Here is a tiny trained network, its code and every weight. The questions are about switching its units off for an input and a class, where a switched-off unit gives its printed mean instead of its output.

import numpy as np


def w(rows, s, z=0):
    codes = np.array(rows[::2]) - 128.0
    scale = np.full(codes.shape[1], s)
    scale[-1] = z or s
    return codes * scale


def f(y):
    return y / 2 * (1 + np.tanh(0.7978845608 * (y + 0.044715 * y**3)))


def log_softmax(a):
    a = a - a.max(-1, keepdims=True)
    return a - np.log(np.exp(a).sum(-1, keepdims=True))


def net(x, mask):
    res = np.array(x, float).reshape(1, 6) / 4 @ E
    y = f(res @ A[0][:, :-1].T + A[0][:, -1])
    res = res + np.where(mask, y, B[0][:, -1]) @ B[0][:, :-1]
    return log_softmax(res[-1] @ U[:, :-1].T + U[:, -1])


A, B = {}, {}
E = w([
[97,175,172,216,202,97,170,40,9],'x0',
[172,106,127,169,76,133,151,67,94],'x1',
[132,115,44,163,101,37,80,136,134],'x2',
[111,137,132,139,128,125,124,144,155],'x3',
[133,206,163,95,85,185,61,105,106],'x4',
[123,139,134,108,139,116,125,156,114],'x5',
],0.013)
A[0] = w([
[100,173,140,123,125,195,129,86,108,84],'neuron 0',
[197,170,173,91,94,183,90,127,146,82],'neuron 1',
[64,139,61,189,161,16,174,75,77,131],'neuron 2',
[103,185,151,122,109,89,98,184,154,156],'neuron 3',
[144,94,67,129,101,105,120,140,159,89],'neuron 4',
[229,134,131,104,78,162,168,213,172,253],'neuron 5',
[127,205,94,94,92,75,2,59,120,54],'neuron 6',
],0.0087,0.0058)
B[0] = w([
[154,175,186,129,99,120,66,141,56,174],'neuron 0',
[121,165,65,223,112,186,33,197,156,190],'neuron 1',
[174,134,108,151,161,216,143,189,118,244],'neuron 2',
[97,134,102,55,187,100,140,133,111,176],'neuron 3',
[137,44,147,106,158,94,38,91,138,176],'neuron 4',
[151,128,45,21,2,170,87,97,199,248],'neuron 5',
[116,147,169,67,150,172,206,35,150,186],'neuron 6',
],0.0094,0.014)
U = w([
[77,61,69,70,74,168,195,98,178,246],'0',
[123,126,24,162,102,185,96,230,133,119],'1',
[129,147,184,143,206,117,235,81,162,199],'2',
[72,142,202,185,133,110,66,156,95,5],'3',
[173,16,67,127,100,1,86,163,170,31],'4',
],0.0084,0.0034)

Each question gives the input, the list of numbers given to net, and the class t.
The units are the neurons (one row each of A and B). Each row of codes is followed by its name. A weight is (code - 128) times the scale printed after its matrix; where a second scale follows, it is the last column's (A, B and U).
mask holds one flag per neuron, in row order. A switched-off neuron (its flag False) gives its mean, the last column of its row in B, instead of its output. The means were averaged over made-up inputs and are rounded, as every weight is.
A unit's drop is (log p(t) with every unit on - log p(t) with that unit switched off) / (log p(t) with every unit on - log p(t) with every unit switched off).
The circuit of an input: a set's keep is (log p(t) with only the set's units on - log p(t) with every unit switched off) / (log p(t) with every unit on - log p(t) with every unit switched off). Starting from all 7 units, units are removed one at a time, each time the one whose removal leaves the highest keep (on an exact tie, the one counted first), for as long as the keep stays at least 0.8.
units of the circuit, in order: the units of the circuit, biggest drop first
most important unit: the unit with the biggest drop
k most important neurons: the k neurons with the biggest drops, biggest first
drop of u: that unit's drop, to one decimal
input [2,3,-7,3,6,-4], class 3: units of the circuit, in order	neuron 0
input [3,-5,4,4,8,6], class 2: units of the circuit, in order	neuron 6; neuron 5
input [3,6,6,-7,3,6], class 2: units of the circuit, in order	neuron 5; neuron 6
input [1,-5,-5,8,-4,4], class 2: 2 most important neurons	neuron 5; neuron 1
input [7,-5,-6,1,1,-1], class 3: 3 most important neurons	neuron 0; neuron 6; neuron 3
input [1,1,-1,-3,5,-7], class 3: units of the circuit, in order	neuron 5; neuron 0
input [1,-3,-6,8,5,0], class 3: units of the circuit, in order	neuron 5; neuron 0
input [8,-7,5,-8,-8,4], class 1: 2 most important neurons	neuron 2; neuron 6
input [-5,7,3,4,5,-3], class 0: 3 most important neurons	neuron 6; neuron 2; neuron 5
input [5,7,2,3,3,-3], class 2: units of the circuit, in order	neuron 5; neuron 1
input [1,2,-5,1,3,-8], class 3: 3 most important neurons	neuron 5; neuron 2; neuron 0
input [7,3,7,-2,4,-4], class 2: 2 most important neurons	neuron 6; neuron 5
input [4,-2,4,5,4,7], class 2: units of the circuit, in order	neuron 5; neuron 6
input [-4,2,2,-1,7,-2], class 0: 2 most important neurons	neuron 6; neuron 2
input [-8,0,-4,-3,2,-8], class 1: most important unit	neuron 1
input [-7,3,2,1,7,-5], class 0: 3 most important neurons	neuron 6; neuron 5; neuron 2
input [6,-7,1,5,6,8], class 2: units of the circuit, in order	neuron 6; neuron 1
input [8,-3,2,-8,-7,-2], class 1: 2 most important neurons	neuron 2; neuron 6
input [-7,-8,4,-2,-3,1], class 4: 2 most important neurons	neuron 4; neuron 6
input [2,1,-6,-7,-8,-2], class 2: units of the circuit, in order	neuron 5
input [-1,-7,3,2,8,-4], class 0: 3 most important neurons	neuron 6; neuron 2; neuron 3
input [-5,-5,8,5,1,-4], class 0: 2 most important neurons	neuron 6; neuron 5
input [-3,-7,5,5,3,0], class 0: drop of neuron 6	0.2
input [8,5,8,-5,-6,1], class 1: drop of neuron 2	1.6
input [-1,6,4,-1,5,0], class 0: drop of neuron 6	0.7
input [3,-4,6,7,-8,4], class 1: drop of neuron 2	3.3
input [-4,7,-7,6,5,-5], class 1: most important unit	neuron 1
